Below are the code and all the weights of a small trained network. Each question names an input and a target symbol and asks about switching units off, where a switched-off unit gives its printed mean instead of its output.

import numpy as np


def w(rows, s, z=0):
    codes = np.array(rows[::2]) - 128.0
    scale = np.full(codes.shape[1], s)
    scale[-1] = z or s
    return codes * scale


def norm(h):
    return h / np.sqrt((h * h).mean(-1, keepdims=True) + 1e-5)


def softmax(a):
    e = np.exp(a - a.max(-1, keepdims=True))
    return e / e.sum(-1, keepdims=True)


def log_softmax(a):
    a = a - a.max(-1, keepdims=True)
    return a - np.log(np.exp(a).sum(-1, keepdims=True))


def net(x, mask):
    ids = ['ΓΘΣΨΩαβδεημξπτφ'.index(c) for c in x.split()]
    T = len(ids)
    res = E[ids] + P[:T]
    u = 0
    for l in range(2):
        r = norm(res)
        for j in range(3):
            rows = slice(2 * j, 2 * j + 2)
            q, k, v = (r @ M[l][rows].T for M in (Q, K, V))
            z = softmax(np.where(np.tri(T) > 0, q @ k.T / 2**0.5, -1e9)) @ v
            o = O[l][rows]
            res = res + np.where(mask[u + j], z, o[:, -1]) @ o[:, :-1]
        u += 3
    return log_softmax(norm(res)[-1] @ U[:, :-1].T + U[:, -1])


Q, K, V, O = {}, {}, {}, {}
E = w([
[83,102,39,189,170,49,139,88,117],'Γ',
[119,104,151,148,137,121,163,97,105],'Θ',
[168,130,171,179,140,110,136,140,120],'Σ',
[94,178,134,110,118,127,133,133,138],'Ψ',
[114,135,179,181,163,127,117,138,181],'Ω',
[78,94,123,75,114,63,131,138,175],'α',
[155,188,134,131,149,109,80,101,132],'β',
[115,143,153,117,180,119,91,135,60],'δ',
[126,67,139,194,116,69,139,155,157],'ε',
[119,113,133,117,113,92,133,111,192],'η',
[139,182,151,181,187,131,143,137,118],'μ',
[107,156,150,95,131,101,160,165,135],'ξ',
[103,158,93,147,124,84,84,177,146],'π',
[129,139,164,135,100,128,89,121,124],'τ',
[164,58,4,125,130,233,142,177,93],'φ',
],0.017)
P = w([
[133,61,51,108,125,143,126,116,141],'0',
[138,133,170,135,131,161,132,133,187],'1',
[124,156,186,139,118,149,144,127,181],'2',
[107,174,205,136,111,136,139,112,169],'3',
[89,181,210,129,95,114,137,95,150],'4',
[52,176,235,114,101,83,148,68,132],'5',
[2,145,230,128,62,58,98,78,176],'6',
],0.0095)
Q[0] = w([
[102,124,137,144,133,109,144,152,127],'0.h0',
[165,61,23,105,70,231,143,151,76],'0.h0',
[101,191,212,169,187,3,119,125,172],'0.h1',
[133,115,51,123,83,152,83,132,134],'0.h1',
[186,133,94,107,110,120,137,123,134],'0.h2',
[182,91,76,97,75,223,142,157,77],'0.h2',
],0.012)
K[0] = w([
[130,143,112,131,120,141,123,112,115],'0.h0',
[79,172,200,143,135,7,123,91,120],'0.h0',
[176,75,62,106,116,235,140,149,124],'0.h1',
[93,125,192,142,136,90,136,107,116],'0.h1',
[142,133,185,150,145,98,147,115,127],'0.h2',
[91,166,191,138,135,21,120,109,123],'0.h2',
],0.013)
V[0] = w([
[60,63,171,96,28,211,186,173,62],'0.h0',
[235,82,166,111,128,63,114,104,121],'0.h0',
[104,102,141,106,95,85,70,245,127],'0.h1',
[161,171,95,65,178,78,237,203,103],'0.h1',
[142,111,153,183,167,132,110,195,105],'0.h2',
[225,164,102,125,56,133,59,92,150],'0.h2',
],0.012)
O[0] = w([
[181,130,174,81,176,55,129,192,122,75],'0.h0',
[78,164,122,148,37,144,231,166,84,72],'0.h0',
[48,175,110,117,135,57,108,168,112,152],'0.h1',
[142,161,79,49,9,135,35,152,93,3],'0.h1',
[74,74,168,112,132,149,112,169,70,128],'0.h2',
[80,126,63,194,138,178,210,171,203,57],'0.h2',
],0.012,0.0058)
Q[1] = w([
[146,123,15,36,93,214,167,136,84],'1.h0',
[248,129,24,145,124,103,127,204,187],'1.h0',
[212,90,109,62,254,143,62,217,86],'1.h1',
[30,56,235,193,164,178,98,38,73],'1.h1',
[125,123,134,108,112,112,3,34,121],'1.h2',
[232,81,40,59,171,228,147,146,149],'1.h2',
],0.0084)
K[1] = w([
[118,137,104,210,26,166,160,164,110],'1.h0',
[132,251,188,133,87,80,202,72,156],'1.h0',
[156,108,182,108,229,89,59,181,82],'1.h1',
[85,41,47,73,170,200,135,160,105],'1.h1',
[114,109,96,75,218,122,123,104,109],'1.h2',
[54,156,130,150,117,207,116,56,130],'1.h2',
],0.011)
V[1] = w([
[95,110,168,134,133,169,130,109,228],'1.h0',
[147,206,148,83,44,117,191,93,188],'1.h0',
[52,136,48,167,101,104,114,198,221],'1.h1',
[90,196,68,66,128,76,55,82,101],'1.h1',
[147,39,35,154,94,75,170,86,98],'1.h2',
[166,180,74,181,136,246,109,185,69],'1.h2',
],0.012)
O[1] = w([
[132,135,72,99,152,133,100,79,47,215],'1.h0',
[153,127,52,57,85,136,170,125,141,19],'1.h0',
[124,87,146,37,179,162,74,147,93,88],'1.h1',
[139,59,108,195,171,210,145,181,151,92],'1.h1',
[210,184,223,88,123,184,149,175,145,128],'1.h2',
[110,3,195,65,107,60,121,117,210,1],'1.h2',
],0.014,0.0066)
U = w([
[214,143,212,122,144,210,141,126,143,108],'Γ',
[200,182,114,159,65,82,186,119,143,163],'Θ',
[73,100,160,80,75,57,169,174,118,254],'Σ',
[196,113,45,153,171,132,84,63,211,73],'Ψ',
[90,133,165,129,154,83,93,26,64,76],'Ω',
[152,172,61,160,137,214,181,187,76,80],'α',
[86,105,66,149,126,161,192,86,218,157],'β',
[83,76,148,229,92,129,174,199,182,104],'δ',
[122,216,215,86,145,147,139,209,70,26],'ε',
[170,179,105,23,163,126,152,99,109,176],'η',
[159,41,132,156,53,124,75,76,137,127],'μ',
[139,143,105,109,45,120,46,178,111,145],'ξ',
[73,75,130,97,211,150,97,176,124,149],'π',
[93,140,140,105,223,110,251,152,175,91],'τ',
[210,79,226,71,199,41,141,167,164,170],'φ',
],0.011,0.0056)

Each question gives the input, a string of symbols that net reads in full, and the target symbol t.
The units are the heads (2 rows each of Q, K, V and O). Each row of codes is followed by its name. A weight is (code - 128) times the scale printed after its matrix; where a second scale follows, it is the last column's (O and U).
mask holds one flag per head, layer by layer. A switched-off head (its flag False) gives its mean, the last column of its rows in O, instead of its output. The means were averaged over made-up inputs and are rounded, as every weight is.
A unit's drop is (log p(t) with every unit on - log p(t) with that unit switched off) / (log p(t) with every unit on - log p(t) with every unit switched off).
The circuit of an input: a set's keep is (log p(t) with only the set's units on - log p(t) with every unit switched off) / (log p(t) with every unit on - log p(t) with every unit switched off). Starting from all 6 units, units are removed one at a time, each time the one whose removal leaves the highest keep (on an exact tie, the one counted first), for as long as the keep stays at least 0.8.
units of the circuit, in order: the units of the circuit, biggest drop first
unit that matters most: the unit with the biggest drop
heads that matter: for each layer, one digit per head in row order, 1 if its drop is at least 0.15 and else 0, layers parted by /
input Σ π Ω φ, target Ω: units of the circuit, in order : [1.h1]
input α π Σ τ Θ Ω Ω, target α: heads that matter : 000 / 011
input δ Ω Σ β, target δ: units of the circuit, in order : [1.h1 1.h0]
input Θ Ω ξ β Ψ π, target Θ: units of the circuit, in order : [1.h1 0.h1]
input τ α δ, target τ: heads that matter : 011 / 000
input β η Ψ Γ Ψ β β, target β: heads that matter : 101 / 000
input Θ ξ β Θ, target Θ: heads that matter : 000 / 010
input Θ Σ π Θ Ψ Ω, target Θ: heads that matter : 000 / 010
input Γ Ω δ, target Γ: units of the circuit, in order : [1.h2 0.h0]
input Σ Ω Ω η Ω α μ, target Σ: units of the circuit, in order : [0.h0 1.h2 1.h1]
input π Ψ Γ β, target π: heads that matter : 010 / 010
input ε Ω α η β Ω η, target ε: units of the circuit, in order : [1.h2 0.h0]
input Σ ξ Ω β Θ π, target Σ: heads that matter : 100 / 001
input δ Ω Θ Ω, target δ: unit that matters most : 1.h1
input η Ψ Ψ, target η: units of the circuit, in order : [1.h1 1.h0 0.h2]
input Ω Ω Ω, target Ω: units of the circuit, in order : [1.h1 1.h0]
input Σ Ω Ω Ψ, target Σ: units of the circuit, in order : [0.h0 1.h2]
input φ β ε Ω Σ Θ η, target Θ: heads that matter : 110 / 110
input μ μ Θ, target μ: units of the circuit, in order : [0.h1 1.h2]
input τ ε η Ω η, target τ: units of the circuit, in order : [0.h1]
input η Ω π, target η: heads that matter : 000 / 110
input α μ ξ Ω Ω Θ Θ, target α: heads that matter : 000 / 011
input ξ Θ ξ, target ξ: heads that matter : 010 / 000
